Below are the code and all the weights of a small trained network. Each question names an input and a target symbol and asks about switching units off, where a switched-off unit gives its printed mean instead of its output.

import numpy as np


def w(rows, s, z=0):
    codes = np.array(rows[::2]) - 128.0
    scale = np.full(codes.shape[1], s)
    scale[-1] = z or s
    return codes * scale


def f(y):
    return y / 2 * (1 + np.tanh(0.7978845608 * (y + 0.044715 * y**3)))


def softmax(a):
    e = np.exp(a - a.max(-1, keepdims=True))
    return e / e.sum(-1, keepdims=True)


def log_softmax(a):
    a = a - a.max(-1, keepdims=True)
    return a - np.log(np.exp(a).sum(-1, keepdims=True))


def net(x, mask):
    ids = ['Φαγδεζθλπσω'.index(c) for c in x.split()]
    T = len(ids)
    res = E[ids] + P[:T]
    u = 0
    for l in range(2):
        q, k, v = (res @ M[l].T for M in (Q, K, V))
        z = softmax(np.where(np.tri(T) > 0, q @ k.T / 3**0.5, -1e9)) @ v
        res = res + np.where(mask[u], z, O[l][:, -1]) @ O[l][:, :-1]
        u += 1
        y = f(res @ A[l][:, :-1].T + A[l][:, -1])
        res = res + np.where(mask[u : u + 8], y, B[l][:, -1]) @ B[l][:, :-1]
        u += 8
    return log_softmax(res[-1] @ U[:, :-1].T + U[:, -1])


Q, K, V, O, A, B = {}, {}, {}, {}, {}, {}
E = w([
[104,75,150],'Φ',
[175,158,103],'α',
[135,130,128],'γ',
[72,123,254],'δ',
[80,80,177],'ε',
[170,35,173],'ζ',
[128,93,54],'θ',
[11,163,169],'λ',
[109,117,135],'π',
[85,135,166],'σ',
[137,134,124],'ω',
],0.017)
P = w([
[129,57,139],'0',
[139,36,153],'1',
[147,253,96],'2',
[110,27,142],'3',
[152,250,95],'4',
[109,28,145],'5',
[147,250,95],'6',
[102,22,145],'7',
[146,246,91],'8',
[104,23,143],'9',
[141,244,92],'10',
[101,27,139],'11',
],0.0062)
Q[0] = w([
[75,204,81],'0.h0',
[2,136,198],'0.h0',
[160,64,136],'0.h0',
],0.0065)
K[0] = w([
[156,206,170],'0.h0',
[2,120,181],'0.h0',
[158,109,111],'0.h0',
],0.0084)
V[0] = w([
[80,9,135],'0.h0',
[32,252,120],'0.h0',
[231,201,2],'0.h0',
],0.0033)
O[0] = w([
[109,80,93,249],'0.h0',
[169,141,197,53],'0.h0',
[253,102,113,15],'0.h0',
],0.0068,0.002)
A[0] = w([
[118,230,55,71],'0.n0',
[194,62,97,214],'0.n1',
[88,146,62,251],'0.n2',
[100,52,55,102],'0.n3',
[91,165,40,21],'0.n4',
[85,183,131,229],'0.n5',
[130,255,169,75],'0.n6',
[138,18,78,164],'0.n7',
],0.0094,0.0024)
B[0] = w([
[92,16,238,148],'0.n0',
[215,157,50,210],'0.n1',
[192,144,168,189],'0.n2',
[169,98,141,219],'0.n3',
[160,89,150,145],'0.n4',
[133,173,132,168],'0.n5',
[255,69,131,151],'0.n6',
[215,72,109,253],'0.n7',
],0.0083,0.0064)
Q[1] = w([
[159,182,2],'1.h0',
[145,186,71],'1.h0',
[70,34,151],'1.h0',
],0.0051)
K[1] = w([
[170,15,178],'1.h0',
[165,11,252],'1.h0',
[162,169,10],'1.h0',
],0.0036)
V[1] = w([
[114,127,206],'1.h0',
[194,105,213],'1.h0',
[119,185,255],'1.h0',
],0.0073)
O[1] = w([
[143,84,121,79],'1.h0',
[107,149,5,201],'1.h0',
[47,93,3,1],'1.h0',
],0.0044,0.0075)
A[1] = w([
[173,133,49,115],'1.n0',
[134,164,142,133],'1.n1',
[121,95,54,72],'1.n2',
[76,245,178,254],'1.n3',
[148,210,11,223],'1.n4',
[214,91,144,108],'1.n5',
[96,62,177,169],'1.n6',
[58,112,164,82],'1.n7',
],0.011,0.0073)
B[1] = w([
[114,210,135,193],'1.n0',
[182,144,106,129],'1.n1',
[151,161,119,140],'1.n2',
[136,138,47,183],'1.n3',
[143,195,253,168],'1.n4',
[70,124,69,247],'1.n5',
[121,67,209,157],'1.n6',
[47,192,171,142],'1.n7',
],0.011,0.014)
U = w([
[138,15,131,188],'Φ',
[134,240,219,2],'α',
[146,115,180,216],'γ',
[58,159,221,71],'δ',
[127,69,236,113],'ε',
[127,61,2,186],'ζ',
[154,214,18,112],'θ',
[36,188,84,29],'λ',
[120,73,155,169],'π',
[65,100,130,148],'σ',
[140,131,183,165],'ω',
],0.0092,0.0024)

Each question gives the input, a string of symbols that net reads in full, and the target symbol t.
The units are the heads (3 rows each of Q, K, V and O) and the neurons (one row each of A and B). Each row of codes is followed by its name. A weight is (code - 128) times the scale printed after its matrix; where a second scale follows, it is the last column's (O, A, B and U).
mask holds one flag per unit, layer by layer, with each layer's heads first. A switched-off unit (its flag False) gives its mean, the last column of its rows in O or B, instead of its output. The means were averaged over made-up inputs and are rounded, as every weight is.
A unit's drop is (log p(t) with every unit on - log p(t) with that unit switched off) / (log p(t) with every unit on - log p(t) with every unit switched off).
The circuit of an input: a set's keep is (log p(t) with only the set's units on - log p(t) with every unit switched off) / (log p(t) with every unit on - log p(t) with every unit switched off). Starting from the 12 units with the biggest drops (on a tie, the unit counted first), units are removed one at a time, each time the one whose removal leaves the highest keep (on an exact tie, the one counted first), for as long as the keep stays at least 0.8.
circuit, biggest first: the units of the circuit, biggest drop first
most important unit: the unit with the biggest drop
top k neurons: the k neurons with the biggest drops, biggest first
k most important neurons of layer l: the k neurons of layer l with the biggest drops, biggest first
drop when u is switched off: that unit's drop, to one decimal
input θ θ ζ, target θ: circuit, biggest first -> (0.n1 1.n6 0.n0)
input Φ ζ σ θ, target θ: most important unit -> 1.n0
input θ θ ζ ε, target ε: top 2 neurons -> (1.n6 0.n1)
input π ζ θ θ θ γ δ, target θ: 4 most important neurons of layer 0 -> (0.n0 0.n5 0.n7 0.n3)
input θ σ ε Φ α ζ θ Φ ε γ ε δ, target δ: circuit, biggest first -> (1.n7 0.n7 0.n1)
input λ α α θ λ λ, target λ: circuit, biggest first -> (1.n3 0.n7 1.n7)
input θ θ α ζ ζ Φ λ γ α θ, target θ: top 3 neurons -> (1.n5 0.n7 1.n0)
input γ ε λ δ Φ δ ε, target λ: 2 most important neurons of layer 0 -> (0.n7 0.n1)
input θ θ θ λ ζ, target θ: top 3 neurons -> (0.n1 1.n6 0.n0)
input θ α δ, target θ: top 4 neurons -> (1.n3 0.n0 0.n5 1.n4)
input θ ζ θ π θ γ λ, target θ: top 3 neurons -> (1.n3 0.n5 1.n4)
input ζ Φ ω ε θ ω ζ θ θ λ θ α, target α: 2 most important neurons of layer 1 -> (1.n4 1.n3)
input λ ζ Φ ε, target ε: top 2 neurons -> (1.n6 1.n5)
input γ θ θ Φ, target Φ: top neuron -> (1.n6)
input θ ζ θ Φ ζ ω α ζ ε Φ ζ Φ, target Φ: drop when 1.n1 is switched off -> 0.0
input θ θ θ π λ, target θ: drop when 1.n4 is switched off -> 0.5
input ζ α θ ε ε α ζ σ ζ δ, target δ: drop when 0.n7 is switched off -> 0.3
input ω ζ λ δ δ θ δ λ δ α ζ λ, target λ: drop when 0.n1 is switched off -> 0.1
